Moves between elements:
q915: @>q490, §>q960, !>q884, *>q439, ^>q751, $>q741, %>q211
q270: @>q780, §>q623, !>q61, *>q736, ^>q386, $>q173, %>q952
q150: @>q265, §>q116, !>q781, *>q377, ^>q217, $>q31, %>q730
q444: @>q851, §>q437, !>q373, *>q86, ^>q242, $>q798, %>q276
q522: @>q71, §>q733, !>q482, *>q325, ^>q678, $>q587, %>q745
q439: @>q982, §>q835, !>q721, *>q915, ^>q401, $>q747, %>q62
q371: @>q734, §>q557, !>q587, *>q971, ^>q156, $>q482, %>q3
q416: @>q587, §>q311, !>q734, *>q805, ^>q211, $>q71, %>q751
q271: @>q386, §>q809, !>q979, *>q558, ^>q780, $>q810, %>q327
q663: @>q31, §>q127, !>q460, *>q283, ^>q370, $>q265, %>q892
q373: @>q615, §>q694, !>q444, *>q755, ^>q304, $>q209, %>q23
q156: @>q392, §>q661, !>q561, *>q389, ^>q371, $>q452, %>q359
q622: @>q318, §>q322, !>q65, *>q207, ^>q525, $>q545, %>q330
q359: @>q884, §>q736, !>q490, *>q623, ^>q3, $>q268, %>q156
q810: @>q322, §>q318, !>q377, *>q781, ^>q23, $>q271, %>q304
q62: @>q225, §>q798, !>q852, *>q211, ^>q805, $>q437, %>q439
q654: @>q268, §>q930, !>q741, *>q140, ^>q471, $>q884, %>q560
q304: @>q33, §>q83, !>q242, *>q833, ^>q373, $>q327, %>q810
q127: @>q751, §>q663, !>q3, *>q221, ^>q490, $>q745, %>q587
q11: @>q325, §>q242, !>q83, *>q71, ^>q437, $>q805, %>q192
q370: @>q960, §>q490, !>q736, *>q61, ^>q663, $>q998, %>q79
q173: @>q23, §>q525, !>q391, *>q165, ^>q322, $>q270, %>q615
q79: @>q27, §>q561, !>q661, *>q777, ^>q892, $>q103, %>q370
q225: @>q62, §>q777, !>q389, *>q561, ^>q956, $>q575, %>q982
q192: @>q65, §>q377, !>q318, *>q116, ^>q747, $>q401, %>q11
q86: @>q103, §>q799, !>q755, *>q444, ^>q730, $>q27, %>q217
q561: @>q211, §>q79, !>q156, *>q225, ^>q587, $>q678, %>q490
q545: @>q809, §>q386, !>q221, *>q3, ^>q623, $>q622, %>q971
q460: @>q558, §>q3, !>q663, *>q386, ^>q736, $>q411, %>q557
q27: @>q79, §>q211, !>q947, *>q798, ^>q311, $>q86, %>q960
q83: @>q330, §>q304, !>q11, *>q743, ^>q694, $>q47, %>q318
q207: @>q471, §>q411, !>q745, *>q622, ^>q268, $>q3, %>q482
q852: @>q389, §>q209, !>q62, *>q392, ^>q47, $>q694, %>q721
q471: @>q207, §>q781, !>q116, *>q318, ^>q654, $>q925, %>q743
q798: @>q777, §>q62, !>q209, *>q27, ^>q784, $>q444, %>q835
q956: @>q805, §>q840, !>q971, *>q587, ^>q225, $>q325, %>q221
q31: @>q663, §>q751, !>q558, *>q979, ^>q960, $>q150, %>q311
q268: @>q654, §>q165, !>q931, *>q525, ^>q207, $>q359, %>q452
q209: @>q952, §>q852, !>q798, *>q947, ^>q327, $>q373, %>q780
q116: @>q745, §>q150, !>q471, *>q192, ^>q741, $>q751, %>q71
q733: @>q730, §>q522, !>q524, *>q647, ^>q103, $>q892, %>q265
q276: @>q391, §>q747, !>q23, *>q217, ^>q377, $>q835, %>q444
q594: @>q747, §>q391, !>q525, *>q931, ^>q65, $>q982, %>q575
q452: @>q560, §>q540, !>q678, *>q920, ^>q482, $>q156, %>q268
q755: @>q540, §>q560, !>q86, *>q373, ^>q833, $>q947, %>q930
q747: @>q594, §>q276, !>q140, *>q741, ^>q192, $>q439, %>q437
q623: @>q721, §>q270, !>q982, *>q359, ^>q545, $>q525, %>q389
q558: @>q460, §>q925, !>q31, *>q271, ^>q894, $>q781, %>q583
q322: @>q810, §>q622, !>q177, *>q411, ^>q173, $>q386, %>q33
q751: @>q127, §>q31, !>q925, *>q401, ^>q915, $>q116, %>q416
q892: @>q311, §>q587, !>q557, *>q840, ^>q79, $>q733, %>q663
q745: @>q116, §>q265, !>q207, *>q65, ^>q931, $>q127, %>q522
q833: @>q524, §>q743, !>q730, *>q304, ^>q755, $>q583, %>q781
q524: @>q833, §>q482, !>q733, *>q33, ^>q540, $>q557, %>q411
q960: @>q370, §>q915, !>q894, *>q835, ^>q31, $>q217, %>q27
q490: @>q915, §>q370, !>q359, *>q982, ^>q127, $>q931, %>q561
q557: @>q583, §>q371, !>q892, *>q912, ^>q661, $>q524, %>q460
q177: @>q377, §>q65, !>q322, *>q265, ^>q391, $>q283, %>q647
q47: @>q971, §>q327, !>q805, *>q734, ^>q852, $>q83, %>q809
q392: @>q156, §>q947, !>q211, *>q852, ^>q734, $>q560, %>q884
q805: @>q956, §>q784, !>q47, *>q416, ^>q62, $>q11, %>q401
q851: @>q444, §>q575, !>q615, *>q103, ^>q647, $>q777, %>q391
q242: @>q647, §>q11, !>q304, *>q730, ^>q444, $>q784, %>q377
q920: @>q694, §>q615, !>q575, *>q452, ^>q330, $>q389, %>q525
q211: @>q561, §>q27, !>q392, *>q62, ^>q416, $>q799, %>q915
q221: @>q401, §>q283, !>q545, *>q127, ^>q982, $>q65, %>q956
q311: @>q892, §>q416, !>q583, *>q784, ^>q27, $>q730, %>q31
q694: @>q920, §>q373, !>q437, *>q560, ^>q83, $>q852, %>q140
q925: @>q3, §>q558, !>q751, *>q809, ^>q884, $>q471, %>q734
q377: @>q177, §>q192, !>q810, *>q150, ^>q276, $>q979, %>q242
q61: @>q835, §>q982, !>q270, *>q370, ^>q283, $>q391, %>q777
q140: @>q525, §>q23, !>q747, *>q654, ^>q318, $>q721, %>q694
q540: @>q755, §>q452, !>q103, *>q615, ^>q524, $>q661, %>q165
q389: @>q852, §>q952, !>q225, *>q156, ^>q971, $>q920, %>q623
q165: @>q930, §>q268, !>q998, *>q173, ^>q411, $>q736, %>q540
q971: @>q47, §>q912, !>q956, *>q371, ^>q389, $>q330, %>q545
q982: @>q439, §>q61, !>q623, *>q490, ^>q221, $>q594, %>q225
q65: @>q192, §>q177, !>q622, *>q745, ^>q594, $>q221, %>q325
q401: @>q221, §>q979, !>q809, *>q751, ^>q439, $>q192, %>q805
q411: @>q781, §>q207, !>q265, *>q322, ^>q165, $>q460, %>q524
q437: @>q575, §>q444, !>q694, *>q799, ^>q11, $>q62, %>q747
q736: @>q894, §>q359, !>q370, *>q270, ^>q460, $>q165, %>q661
q979: @>q283, §>q401, !>q271, *>q31, ^>q835, $>q377, %>q784
q327: @>q912, §>q47, !>q784, *>q583, ^>q209, $>q304, %>q271
q930: @>q165, §>q654, !>q217, *>q23, ^>q781, $>q894, %>q755
q912: @>q327, §>q971, !>q840, *>q557, ^>q952, $>q33, %>q386
q330: @>q83, §>q33, !>q325, *>q482, ^>q920, $>q971, %>q622
q265: @>q150, §>q745, !>q411, *>q177, ^>q998, $>q663, %>q733
q741: @>q931, §>q217, !>q654, *>q747, ^>q116, $>q915, %>q799
q952: @>q209, §>q389, !>q777, *>q661, ^>q912, $>q615, %>q270
q780: @>q270, §>q721, !>q835, *>q894, ^>q271, $>q23, %>q209
q998: @>q217, §>q931, !>q165, *>q391, ^>q265, $>q370, %>q103
q325: @>q11, §>q647, !>q330, *>q522, ^>q575, $>q956, %>q65
q661: @>q947, §>q156, !>q79, *>q952, ^>q557, $>q540, %>q736
q840: @>q784, §>q956, !>q912, *>q892, ^>q777, $>q647, %>q283
q391: @>q276, §>q594, !>q173, *>q998, ^>q177, $>q61, %>q851
q482: @>q743, §>q524, !>q522, *>q330, ^>q452, $>q371, %>q207
q781: @>q411, §>q471, !>q150, *>q810, ^>q930, $>q558, %>q833
q647: @>q242, §>q325, !>q33, *>q733, ^>q851, $>q840, %>q177
q799: @>q678, §>q86, !>q560, *>q437, ^>q71, $>q211, %>q741
q33: @>q304, §>q330, !>q647, *>q524, ^>q615, $>q912, %>q322
q575: @>q437, §>q851, !>q920, *>q678, ^>q325, $>q225, %>q594
q721: @>q623, §>q780, !>q439, *>q884, ^>q809, $>q140, %>q852
q777: @>q798, §>q225, !>q952, *>q79, ^>q840, $>q851, %>q61
q583: @>q557, §>q734, !>q311, *>q327, ^>q947, $>q833, %>q558
q3: @>q925, §>q460, !>q127, *>q545, ^>q359, $>q207, %>q371
q23: @>q173, §>q140, !>q276, *>q930, ^>q810, $>q780, %>q373
q678: @>q799, §>q103, !>q452, *>q575, ^>q522, $>q561, %>q931
q71: @>q522, §>q730, !>q743, *>q11, ^>q799, $>q416, %>q116
q734: @>q371, §>q583, !>q416, *>q47, ^>q392, $>q743, %>q925
q809: @>q545, §>q271, !>q401, *>q925, ^>q721, $>q318, %>q47
q615: @>q373, §>q920, !>q851, *>q540, ^>q33, $>q952, %>q173
q894: @>q736, §>q884, !>q960, *>q780, ^>q558, $>q930, %>q947
q560: @>q452, §>q755, !>q799, *>q694, ^>q743, $>q392, %>q654
q283: @>q979, §>q221, !>q386, *>q663, ^>q61, $>q177, %>q840
q217: @>q998, §>q741, !>q930, *>q276, ^>q150, $>q960, %>q86
q587: @>q416, §>q892, !>q371, *>q956, ^>q561, $>q522, %>q127
q884: @>q359, §>q894, !>q915, *>q721, ^>q925, $>q654, %>q392
q743: @>q482, §>q833, !>q71, *>q83, ^>q560, $>q734, %>q471
q103: @>q86, §>q678, !>q540, *>q851, ^>q733, $>q79, %>q998
q386: @>q271, §>q545, !>q283, *>q460, ^>q270, $>q322, %>q912
q730: @>q733, §>q71, !>q833, *>q242, ^>q86, $>q311, %>q150
q784: @>q840, §>q805, !>q327, *>q311, ^>q798, $>q242, %>q979
q525: @>q140, §>q173, !>q594, *>q268, ^>q622, $>q623, %>q920
q931: @>q741, §>q998, !>q268, *>q594, ^>q745, $>q490, %>q678
q947: @>q661, §>q392, !>q27, *>q209, ^>q583, $>q755, %>q894
q318: @>q622, §>q810, !>q192, *>q471, ^>q140, $>q809, %>q83
q835: @>q61, §>q439, !>q780, *>q960, ^>q979, $>q276, %>q798

In the rows, zero is written as 25.

The rows follow the links: the fewer symbols apart two elements are, the more alike their rows tend to be.

Here are some elements, each with a row of numbers. One shown again gets a slightly different row.
q835: [34, 21, 18, 25, 23, 26, 20, 30, 17, 32, 33, 29, 29, 19, 24, 19, 17, 26, 25, 16, 41, 21, 35, 30, 19, 16, 24, 27, 29, 14, 21, 29, 18, 39, 36, 18, 21, 29, 16]
q545: [31, 21, 34, 10, 27, 27, 21, 33, 15, 23, 21, 21, 29, 20, 28, 20, 13, 18, 24, 37, 20, 23, 32, 20, 23, 26, 33, 28, 37, 28, 23, 14, 37, 26, 30, 20, 14, 27, 29]
q784: [32, 32, 18, 37, 24, 36, 15, 23, 14, 33, 22, 16, 25, 33, 24, 20, 17, 20, 22, 23, 36, 20, 34, 29, 23, 20, 28, 23, 32, 30, 25, 26, 7, 26, 23, 24, 30, 10, 13]
q83: [34, 33, 37, 32, 27, 39, 16, 28, 24, 31, 22, 24, 12, 30, 35, 23, 27, 15, 38, 37, 17, 19, 22, 22, 22, 26, 23, 26, 23, 22, 27, 23, 20, 20, 16, 23, 31, 14, 28]
q755: [25, 25, 26, 29, 25, 32, 30, 20, 43, 21, 28, 22, 24, 34, 26, 29, 33, 32, 40, 23, 24, 26, 17, 36, 25, 30, 10, 23, 16, 22, 23, 31, 21, 27, 19, 32, 38, 20, 24]
q33: [23, 28, 35, 31, 33, 37, 16, 23, 30, 27, 21, 24, 24, 22, 30, 28, 12, 25, 31, 29, 18, 26, 29, 31, 31, 23, 26, 18, 30, 39, 32, 19, 30, 13, 14, 25, 30, 8, 33]
q437: [28, 33, 31, 37, 29, 28, 25, 32, 24, 41, 28, 21, 16, 17, 35, 25, 30, 24, 29, 20, 23, 15, 18, 21, 19, 20, 17, 27, 13, 16, 27, 31, 12, 24, 23, 20, 32, 25, 19]
q416: [26, 34, 18, 30, 19, 18, 26, 22, 16, 24, 15, 17, 18, 41, 21, 24, 35, 16, 17, 31, 29, 23, 19, 15, 24, 32, 29, 33, 22, 32, 21, 26, 9, 27, 25, 34, 26, 23, 14]
q127: [18, 26, 16, 15, 25, 11, 29, 21, 17, 23, 19, 32, 30, 30, 19, 26, 29, 17, 5, 27, 28, 30, 24, 11, 32, 28, 36, 29, 31, 33, 21, 20, 28, 24, 28, 27, 14, 39, 24]
q694: [32, 27, 38, 37, 26, 32, 27, 35, 30, 35, 23, 20, 15, 20, 37, 23, 27, 25, 42, 26, 20, 21, 20, 24, 16, 27, 17, 23, 15, 16, 25, 26, 21, 28, 21, 23, 35, 22, 27]
q745: [13, 33, 29, 13, 25, 18, 23, 23, 21, 18, 28, 37, 24, 27, 19, 24, 34, 24, 10, 27, 15, 33, 24, 21, 34, 22, 32, 27, 26, 26, 28, 23, 27, 11, 23, 23, 14, 34, 32]
q156: [16, 23, 29, 27, 29, 16, 40, 24, 29, 22, 14, 10, 30, 24, 24, 30, 26, 25, 27, 22, 19, 29, 15, 17, 24, 36, 20, 28, 23, 41, 24, 15, 34, 38, 28, 36, 28, 28, 32]
q386: [30, 15, 28, 11, 25, 31, 21, 30, 21, 22, 28, 26, 35, 23, 25, 20, 8, 23, 22, 31, 29, 27, 39, 31, 27, 21, 31, 20, 40, 31, 23, 16, 42, 28, 26, 21, 17, 19, 32]
q391: [20, 22, 27, 29, 33, 23, 19, 26, 26, 32, 39, 38, 32, 6, 25, 27, 17, 36, 22, 14, 24, 29, 32, 29, 30, 11, 28, 20, 26, 14, 30, 28, 35, 18, 26, 16, 18, 31, 27]
q615: [24, 24, 31, 41, 31, 35, 22, 23, 35, 34, 28, 18, 25, 14, 32, 35, 14, 35, 35, 19, 19, 25, 26, 33, 24, 24, 15, 22, 25, 29, 29, 20, 37, 24, 21, 24, 30, 16, 32]
q522: [10, 38, 31, 26, 30, 17, 27, 17, 25, 25, 21, 28, 23, 29, 17, 25, 34, 24, 20, 25, 10, 28, 18, 15, 33, 27, 30, 23, 19, 39, 32, 24, 21, 6, 14, 30, 27, 25, 29]
q444: [27, 27, 22, 44, 29, 32, 21, 25, 32, 39, 32, 27, 20, 20, 31, 31, 27, 33, 30, 12, 32, 19, 23, 33, 24, 19, 18, 23, 17, 16, 28, 32, 12, 22, 24, 25, 33, 20, 18]
q583: [30, 21, 19, 29, 20, 27, 27, 14, 27, 16, 13, 18, 23, 46, 21, 28, 26, 21, 29, 34, 35, 26, 22, 32, 25, 33, 26, 24, 28, 36, 22, 21, 14, 37, 18, 37, 30, 15, 24]
q471: [32, 26, 30, 8, 18, 26, 27, 28, 31, 12, 25, 38, 16, 35, 25, 23, 40, 18, 28, 40, 23, 29, 20, 21, 26, 31, 26, 28, 23, 15, 25, 30, 28, 19, 24, 21, 22, 25, 30]
q377: [32, 28, 20, 23, 22, 32, 11, 28, 22, 31, 34, 41, 17, 27, 25, 24, 25, 25, 23, 28, 35, 19, 32, 34, 29, 15, 34, 25, 32, 10, 27, 36, 22, 15, 21, 12, 21, 21, 20]
q192: [30, 33, 31, 20, 22, 28, 13, 30, 18, 31, 30, 38, 13, 22, 32, 21, 28, 19, 24, 33, 27, 22, 30, 16, 22, 17, 36, 26, 26, 6, 28, 32, 19, 13, 23, 13, 19, 28, 22]
q678: [8, 34, 28, 36, 32, 16, 34, 20, 31, 27, 25, 25, 28, 20, 21, 29, 35, 32, 20, 17, 11, 27, 14, 19, 26, 27, 19, 23, 15, 32, 33, 24, 19, 18, 22, 29, 31, 32, 25]
q389: [27, 23, 36, 30, 33, 26, 30, 32, 21, 33, 19, 12, 30, 14, 35, 23, 16, 24, 32, 21, 17, 22, 24, 23, 20, 32, 19, 24, 26, 36, 23, 16, 33, 35, 30, 29, 30, 21, 28]
q460: [22, 14, 17, 11, 22, 19, 25, 19, 27, 13, 22, 25, 35, 34, 18, 28, 18, 26, 19, 34, 31, 31, 31, 30, 33, 31, 30, 27, 39, 36, 21, 20, 38, 30, 27, 28, 15, 25, 35]
q661: [18, 18, 16, 32, 29, 20, 35, 14, 33, 21, 19, 8, 32, 29, 24, 33, 19, 34, 29, 22, 28, 28, 20, 32, 27, 31, 18, 23, 26, 40, 24, 17, 35, 34, 27, 35, 30, 24, 30]
q734: [31, 28, 23, 26, 18, 26, 30, 22, 23, 16, 11, 15, 19, 46, 27, 25, 36, 15, 29, 39, 27, 23, 18, 17, 21, 38, 29, 29, 25, 35, 19, 23, 18, 34, 23, 36, 29, 20, 23]
q318: [36, 26, 37, 16, 24, 34, 19, 35, 23, 20, 26, 37, 13, 25, 35, 22, 27, 16, 32, 38, 25, 22, 28, 20, 22, 23, 28, 24, 28, 9, 24, 29, 31, 21, 21, 17, 24, 22, 28]

Each walk starts at a row. The symbols on each line, taken left to right, move it on to the next element.
Each answer is a row, close to the row of the element it stands for.
new walk
[20, 21, 19, 26, 25, 23, 30, 16, 29, 18, 17, 15, 30, 37, 20, 30, 19, 24, 27, 29, 22, 29, 26, 28, 31, 31, 27, 23, 31, 49, 23, 16, 28, 28, 23, 35, 27, 20, 30]
$ ^ ^ % [20, 21, 25, 13, 24, 28, 24, 17, 37, 9, 27, 37, 31, 29, 21, 27, 28, 32, 23, 33, 22, 30, 27, 32, 34, 26, 28, 22, 31, 24, 29, 24, 41, 15, 17, 25, 20, 23, 34]
@ * ^ @ § [29, 20, 39, 19, 29, 26, 29, 40, 28, 28, 33, 28, 24, 4, 32, 27, 19, 28, 32, 27, 17, 29, 24, 20, 25, 20, 22, 22, 27, 16, 28, 22, 46, 21, 27, 14, 19, 31, 32]
new walk
[18, 36, 27, 35, 28, 23, 30, 26, 28, 26, 25, 31, 20, 31, 20, 25, 41, 25, 27, 17, 22, 24, 11, 21, 21, 28, 13, 24, 11, 23, 30, 30, 11, 20, 22, 31, 37, 32, 18]
§ § § § ! § ! [19, 29, 20, 35, 25, 24, 25, 12, 34, 24, 31, 27, 25, 30, 23, 25, 37, 36, 28, 16, 26, 24, 19, 32, 26, 26, 17, 23, 12, 20, 30, 32, 8, 22, 22, 31, 35, 22, 16]
§ ! % * [33, 21, 34, 18, 24, 30, 24, 38, 23, 31, 31, 34, 16, 18, 36, 26, 28, 26, 43, 27, 25, 20, 21, 22, 17, 21, 19, 28, 23, 2, 23, 34, 31, 27, 27, 17, 24, 32, 29]
new walk
[30, 26, 26, 29, 31, 33, 19, 23, 22, 31, 18, 11, 32, 23, 27, 26, 9, 23, 29, 28, 24, 24, 36, 34, 25, 28, 27, 22, 36, 45, 29, 12, 30, 26, 19, 26, 26, 9, 29]
§ * * $ [28, 31, 42, 28, 31, 30, 20, 28, 26, 30, 16, 20, 17, 19, 31, 25, 19, 19, 33, 33, 9, 25, 24, 20, 23, 27, 29, 20, 30, 33, 30, 16, 35, 14, 15, 26, 26, 15, 36]
$ @ ! § § @ [24, 34, 30, 31, 30, 25, 24, 29, 10, 39, 17, 19, 26, 19, 24, 20, 13, 19, 15, 21, 20, 21, 30, 18, 25, 24, 35, 26, 28, 42, 25, 17, 18, 24, 24, 28, 21, 19, 24]
new walk
[26, 28, 28, 17, 27, 20, 18, 33, 10, 31, 26, 28, 29, 21, 24, 17, 12, 18, 9, 26, 22, 22, 36, 16, 23, 20, 37, 28, 33, 28, 26, 21, 28, 21, 33, 18, 11, 33, 22]
! @ ^ % § $ [32, 24, 30, 36, 28, 39, 24, 26, 35, 35, 27, 19, 23, 23, 35, 29, 24, 31, 43, 23, 28, 20, 22, 35, 23, 22, 13, 21, 19, 16, 25, 29, 21, 31, 21, 25, 37, 15, 27]
§ * ^ § @ % % [18, 30, 29, 26, 27, 31, 25, 14, 36, 17, 22, 24, 26, 34, 20, 31, 28, 29, 27, 28, 17, 30, 24, 33, 34, 27, 22, 17, 26, 37, 31, 20, 29, 12, 12, 35, 30, 16, 35]
new walk
[13, 29, 21, 35, 32, 9, 36, 20, 20, 25, 17, 15, 28, 24, 23, 29, 28, 28, 14, 16, 22, 27, 16, 16, 24, 32, 22, 28, 16, 42, 23, 22, 22, 32, 33, 35, 25, 31, 23]
^ @ ^ § § [20, 30, 14, 37, 23, 17, 35, 23, 21, 22, 20, 18, 23, 33, 25, 27, 36, 25, 22, 19, 30, 23, 15, 17, 21, 33, 24, 31, 16, 28, 20, 27, 10, 36, 32, 33, 30, 33, 18]
% ^ § ^ [24, 18, 8, 23, 21, 16, 30, 21, 24, 19, 31, 27, 31, 30, 18, 28, 31, 31, 18, 18, 42, 27, 23, 29, 26, 23, 23, 27, 23, 17, 18, 35, 20, 36, 36, 26, 23, 36, 16]
new walk
[28, 25, 19, 31, 27, 30, 19, 29, 25, 33, 38, 33, 23, 16, 27, 22, 23, 30, 28, 20, 34, 25, 28, 32, 21, 10, 22, 23, 23, 5, 27, 37, 20, 23, 29, 16, 23, 29, 20]
^ ! % * % [30, 22, 24, 12, 18, 35, 23, 19, 33, 11, 31, 41, 24, 41, 23, 25, 37, 24, 30, 35, 31, 27, 25, 33, 26, 26, 29, 25, 28, 13, 28, 32, 28, 20, 19, 25, 25, 22, 30]
% % ^ @ [16, 15, 25, 16, 25, 22, 30, 18, 42, 14, 36, 31, 35, 20, 20, 29, 34, 35, 31, 23, 25, 31, 25, 35, 32, 26, 19, 24, 23, 20, 27, 23, 41, 23, 25, 27, 24, 31, 34]
new walk
[26, 24, 41, 36, 34, 25, 22, 29, 31, 33, 22, 17, 22, 10, 34, 28, 23, 30, 36, 22, 8, 22, 22, 23, 21, 26, 18, 20, 20, 30, 27, 21, 35, 21, 21, 24, 31, 21, 31]
§ % ^ * § [22, 26, 34, 9, 24, 23, 29, 23, 29, 10, 23, 37, 23, 25, 24, 28, 33, 24, 22, 37, 12, 32, 23, 20, 31, 30, 31, 27, 28, 26, 30, 20, 39, 13, 18, 24, 17, 31, 37]
@ $ $ @ $ ^ [22, 17, 27, 18, 25, 15, 38, 27, 29, 15, 22, 20, 33, 23, 24, 27, 25, 27, 25, 29, 26, 30, 20, 19, 27, 32, 25, 28, 27, 28, 19, 18, 43, 38, 36, 28, 20, 41, 32]
new walk
[18, 27, 27, 43, 35, 26, 21, 21, 28, 37, 29, 23, 27, 9, 25, 30, 17, 35, 26, 10, 19, 23, 28, 31, 29, 16, 18, 16, 22, 29, 30, 29, 25, 19, 23, 24, 29, 21, 25]
$ * ! ^ ! [16, 28, 15, 34, 26, 18, 24, 11, 21, 19, 17, 16, 31, 32, 14, 28, 19, 26, 12, 24, 27, 29, 28, 25, 32, 29, 30, 24, 32, 47, 25, 20, 17, 22, 22, 33, 24, 22, 24]
§ ! $ § ^ ^ ^ [15, 23, 27, 30, 31, 25, 30, 17, 44, 20, 23, 18, 30, 28, 22, 34, 29, 33, 32, 20, 18, 30, 20, 33, 31, 29, 14, 19, 18, 32, 31, 21, 31, 22, 18, 34, 35, 20, 31]
